Below are the code and all the weights of a small trained network. Each question names an input and a class and asks about switching units off, where a switched-off unit gives its printed mean instead of its output.

import numpy as np


def w(rows, s, z=0):
    codes = np.array(rows[::2]) - 128.0
    scale = np.full(codes.shape[1], s)
    scale[-1] = z or s
    return codes * scale


def f(y):
    return np.maximum(y, 0)


def log_softmax(a):
    a = a - a.max(-1, keepdims=True)
    return a - np.log(np.exp(a).sum(-1, keepdims=True))


def net(x, mask):
    res = np.array(x, float).reshape(1, 5) / 4 @ E
    y = f(res @ A[0][:, :-1].T + A[0][:, -1])
    res = res + np.where(mask, y, B[0][:, -1]) @ B[0][:, :-1]
    return log_softmax(res[-1] @ U[:, :-1].T + U[:, -1])


A, B = {}, {}
E = w([
[110,85,166,201,178,203,166,209],'x0',
[148,159,143,149,135,114,146,160],'x1',
[6,229,117,76,168,156,123,131],'x2',
[142,145,109,13,66,181,94,203],'x3',
[147,120,90,123,150,146,72,111],'x4',
],0.011)
A[0] = w([
[93,149,93,142,193,52,155,78,1],'N1',
[119,169,168,82,144,69,132,136,119],'N2',
[57,206,121,120,199,202,153,117,101],'N3',
[151,68,198,189,111,67,128,179,136],'N4',
[108,153,83,173,154,61,162,54,159],'N5',
[175,159,131,80,92,2,105,51,168],'N6',
[146,23,206,219,166,109,110,116,156],'N7',
[98,233,129,71,97,104,91,98,99],'N8',
[96,209,118,27,55,74,80,134,105],'N9',
[96,110,151,141,149,237,141,200,192],'N10',
[47,195,122,168,144,175,115,112,12],'N11',
[96,150,166,181,182,73,114,49,122],'N12',
[112,202,98,104,132,215,136,168,46],'N13',
[231,71,180,115,37,139,114,136,106],'N14',
],0.0081,0.0066)
B[0] = w([
[94,113,164,40,96,72,52,126,162],'N1',
[150,153,135,130,148,141,116,126,164],'N2',
[172,86,123,76,63,36,112,195,216],'N3',
[103,139,147,183,102,171,126,105,204],'N4',
[124,71,102,136,91,86,186,204,208],'N5',
[138,64,148,126,103,1,141,202,245],'N6',
[49,196,148,189,218,223,163,42,245],'N7',
[81,144,160,117,184,153,161,49,212],'N8',
[111,218,170,129,139,130,130,92,237],'N9',
[166,27,82,194,97,91,138,145,232],'N10',
[152,82,113,174,104,79,159,141,170],'N11',
[150,79,81,88,51,60,107,196,205],'N12',
[82,146,167,38,160,162,100,142,180],'N13',
[131,31,140,117,48,88,105,163,217],'N14',
],0.0089,0.011)
U = w([
[217,114,63,169,109,125,125,174,124],'0',
[159,141,146,98,90,128,43,209,35],'1',
[117,255,155,151,225,216,108,63,253],'2',
],0.0094,0.00067)

Each question gives the input, the list of numbers given to net, and the class t.
The units are the neurons (one row each of A and B). Each row of codes is followed by its name. A weight is (code - 128) times the scale printed after its matrix; where a second scale follows, it is the last column's (A, B and U).
mask holds one flag per neuron, in row order. A switched-off neuron (its flag False) gives its mean, the last column of its row in B, instead of its output. The means were averaged over made-up inputs and are rounded, as every weight is.
A unit's drop is (log p(t) with every unit on - log p(t) with that unit switched off) / (log p(t) with every unit on - log p(t) with every unit switched off).
The circuit of an input: a set's keep is (log p(t) with only the set's units on - log p(t) with every unit switched off) / (log p(t) with every unit on - log p(t) with every unit switched off). Starting from the 12 units with the biggest drops (on a tie, the unit counted first), units are removed one at a time, each time the one whose removal leaves the highest keep (on an exact tie, the one counted first), for as long as the keep stays at least 0.8.
circuit, biggest first: the units of the circuit, biggest drop first
top k neurons: the k neurons with the biggest drops, biggest first
drop of u: that unit's drop, to one decimal
input [4,-5,8,-6,-1], class 0: circuit, biggest first : N11
input [-4,4,4,-7,-3], class 1: top 2 neurons : N1; N10
input [4,7,-6,0,-2], class 2: top 2 neurons : N7; N6
input [-1,-4,7,8,2], class 2: top 2 neurons : N8; N9
input [-5,4,5,2,0], class 2: top 2 neurons : N8; N9
input [-4,0,7,6,-2], class 2: top 2 neurons : N8; N9
input [7,-4,5,0,-5], class 0: top 2 neurons : N10; N11
input [-6,6,1,6,4], class 2: top 2 neurons : N9; N8
input [7,1,-8,-1,2], class 2: drop of N7 : 1.0
input [-2,-3,6,8,-5], class 2: drop of N9 : 0.1
input [-6,7,7,6,-5], class 2: drop of N8 : 0.1
input [7,-5,-2,8,-8], class 0: drop of N9 : 0.1
